Here is a tiny trained network, its code and every weight. The questions are about switching its units off for an input and a class, where a switched-off unit gives its printed mean instead of its output.

import numpy as np


def w(rows, s, z=0):
    codes = np.array(rows[::2]) - 128.0
    scale = np.full(codes.shape[1], s)
    scale[-1] = z or s
    return codes * scale


def norm(h):
    return h / np.sqrt((h * h).mean(-1, keepdims=True) + 1e-5)


def f(y):
    return np.maximum(y, 0)


def log_softmax(a):
    a = a - a.max(-1, keepdims=True)
    return a - np.log(np.exp(a).sum(-1, keepdims=True))


def net(x, mask):
    res = np.array(x, float).reshape(1, 4) / 4 @ E
    u = 0
    for l in range(4):
        y = f(norm(res) @ A[l][:, :-1].T + A[l][:, -1])
        res = res + np.where(mask[u : u + 5], y, B[l][:, -1]) @ B[l][:, :-1]
        u += 5
    return log_softmax(norm(res)[-1] @ U[:, :-1].T + U[:, -1])


A, B = {}, {}
E = w([
[100,99,100,1,80,127],'x0',
[230,176,123,90,117,159],'x1',
[106,244,204,149,165,44],'x2',
[89,74,126,106,237,138],'x3',
],0.0067)
A[0] = w([
[129,115,105,75,241,163,4],'L0N0',
[156,164,179,142,167,151,76],'L0N1',
[212,84,166,63,215,127,34],'L0N2',
[254,173,122,92,128,188,4],'L0N3',
[153,93,101,186,128,209,71],'L0N4',
],0.0085,0.0038)
B[0] = w([
[57,105,10,125,147,182,201],'L0N0',
[98,151,95,146,98,147,202],'L0N1',
[85,145,72,115,95,239,196],'L0N2',
[173,111,157,100,104,84,253],'L0N3',
[149,123,76,116,119,122,239],'L0N4',
],0.013,0.0034)
A[1] = w([
[96,76,185,193,245,99,1],'L1N0',
[138,249,209,252,120,154,39],'L1N1',
[29,181,171,141,116,103,129],'L1N2',
[72,27,106,254,164,114,134],'L1N3',
[18,92,112,210,177,38,75],'L1N4',
],0.007,0.0058)
B[1] = w([
[253,57,133,72,144,215,156],'L1N0',
[87,217,37,195,151,90,240],'L1N1',
[90,106,188,114,100,92,221],'L1N2',
[189,127,142,98,163,144,254],'L1N3',
[168,148,209,160,196,138,227],'L1N4',
],0.012,0.0046)
A[2] = w([
[210,53,90,127,92,111,113],'L2N0',
[117,101,176,130,168,138,2],'L2N1',
[202,144,76,248,103,64,176],'L2N2',
[80,202,162,154,116,49,212],'L2N3',
[134,145,204,50,62,139,178],'L2N4',
],0.012,0.0057)
B[2] = w([
[106,209,204,15,88,142,212],'L2N0',
[181,41,200,123,168,121,141],'L2N1',
[190,244,4,108,179,242,255],'L2N2',
[93,115,53,254,192,36,242],'L2N3',
[133,18,70,164,158,10,196],'L2N4',
],0.0075,0.0093)
A[3] = w([
[6,82,80,114,99,192,208],'L3N0',
[1,69,140,167,33,91,16],'L3N1',
[158,129,215,74,208,107,6],'L3N2',
[179,32,156,76,52,60,79],'L3N3',
[115,114,228,134,182,126,12],'L3N4',
],0.0091,0.0027)
B[3] = w([
[65,68,125,227,82,188,255],'L3N0',
[8,76,183,149,182,137,163],'L3N1',
[148,31,158,149,170,219,189],'L3N2',
[152,194,242,82,93,93,221],'L3N3',
[208,102,182,178,224,151,175],'L3N4',
],0.013,0.0044)
U = w([
[38,64,160,192,180,4,81],'0',
[195,209,63,53,114,198,118],'1',
[59,85,223,88,52,133,124],'2',
[192,51,201,168,219,177,208],'3',
[133,193,99,116,95,183,2],'4',
[127,222,24,218,178,76,181],'5',
[195,153,174,45,57,51,201],'6',
[58,28,36,169,105,241,136],'7',
],0.016,0.0091)

Each question gives the input, the list of numbers given to net, and the class t.
The units are the neurons (one row each of A and B). Each row of codes is followed by its name. A weight is (code - 128) times the scale printed after its matrix; where a second scale follows, it is the last column's (A, B and U).
mask holds one flag per neuron, layer by layer. A switched-off neuron (its flag False) gives its mean, the last column of its row in B, instead of its output. The means were averaged over made-up inputs and are rounded, as every weight is.
A unit's drop is (log p(t) with every unit on - log p(t) with that unit switched off) / (log p(t) with every unit on - log p(t) with every unit switched off).
The circuit of an input: a set's keep is (log p(t) with only the set's units on - log p(t) with every unit switched off) / (log p(t) with every unit on - log p(t) with every unit switched off). Starting from the 12 units with the biggest drops (on a tie, the unit counted first), units are removed one at a time, each time the one whose removal leaves the highest keep (on an exact tie, the one counted first), for as long as the keep stays at least 0.8.
circuit, biggest first: the units of the circuit, biggest drop first
most important unit: the unit with the biggest drop
top k neurons: the k neurons with the biggest drops, biggest first
top k neurons in layer l: the k neurons of layer l with the biggest drops, biggest first
drop of u: that unit's drop, to one decimal
input [4,-7,-1,6], class 3: most important unit : L1N4
input [8,-6,-8,-8], class 2: circuit, biggest first : (L3N3 L2N2)
input [2,-4,-6,-7], class 2: circuit, biggest first : (L1N1 L2N2 L3N3)
input [-5,6,-7,4], class 7: top 2 neurons : (L0N2 L0N0)
input [-3,-1,6,5], class 3: top 2 neurons in layer 1 : (L1N4 L1N0)
input [8,-2,0,0], class 2: top 2 neurons : (L1N1 L2N3)
input [2,-6,3,-8], class 0: top 2 neurons : (L1N2 L3N1)
input [7,-2,-1,-2], class 2: top 2 neurons in layer 2 : (L2N3 L2N2)
input [6,2,2,-7], class 6: top 2 neurons : (L1N1 L3N3)
input [-3,-7,-6,8], class 3: top 3 neurons : (L1N3 L1N4 L0N2)
input [-7,5,-2,-2], class 1: top 2 neurons : (L0N3 L0N4)
input [-5,-4,5,4], class 3: top 2 neurons in layer 1 : (L1N0 L1N4)
input [3,8,-4,2], class 6: top 2 neurons in layer 2 : (L2N2 L2N4)
input [0,3,0,0], class 6: top neuron in layer 0 : (L0N3)
input [1,2,-8,-1], class 6: top 2 neurons : (L1N1 L2N2)
input [-2,8,0,4], class 7: top 2 neurons in layer 0 : (L0N2 L0N0)
input [-1,-8,-8,-6], class 1: top 2 neurons : (L2N0 L1N3)
input [7,6,4,4], class 7: top 2 neurons : (L0N2 L0N0)
input [-3,-6,-6,-3], class 1: drop of L0N4 : 0.3
input [-1,4,-5,-7], class 6: drop of L1N1 : 0.5
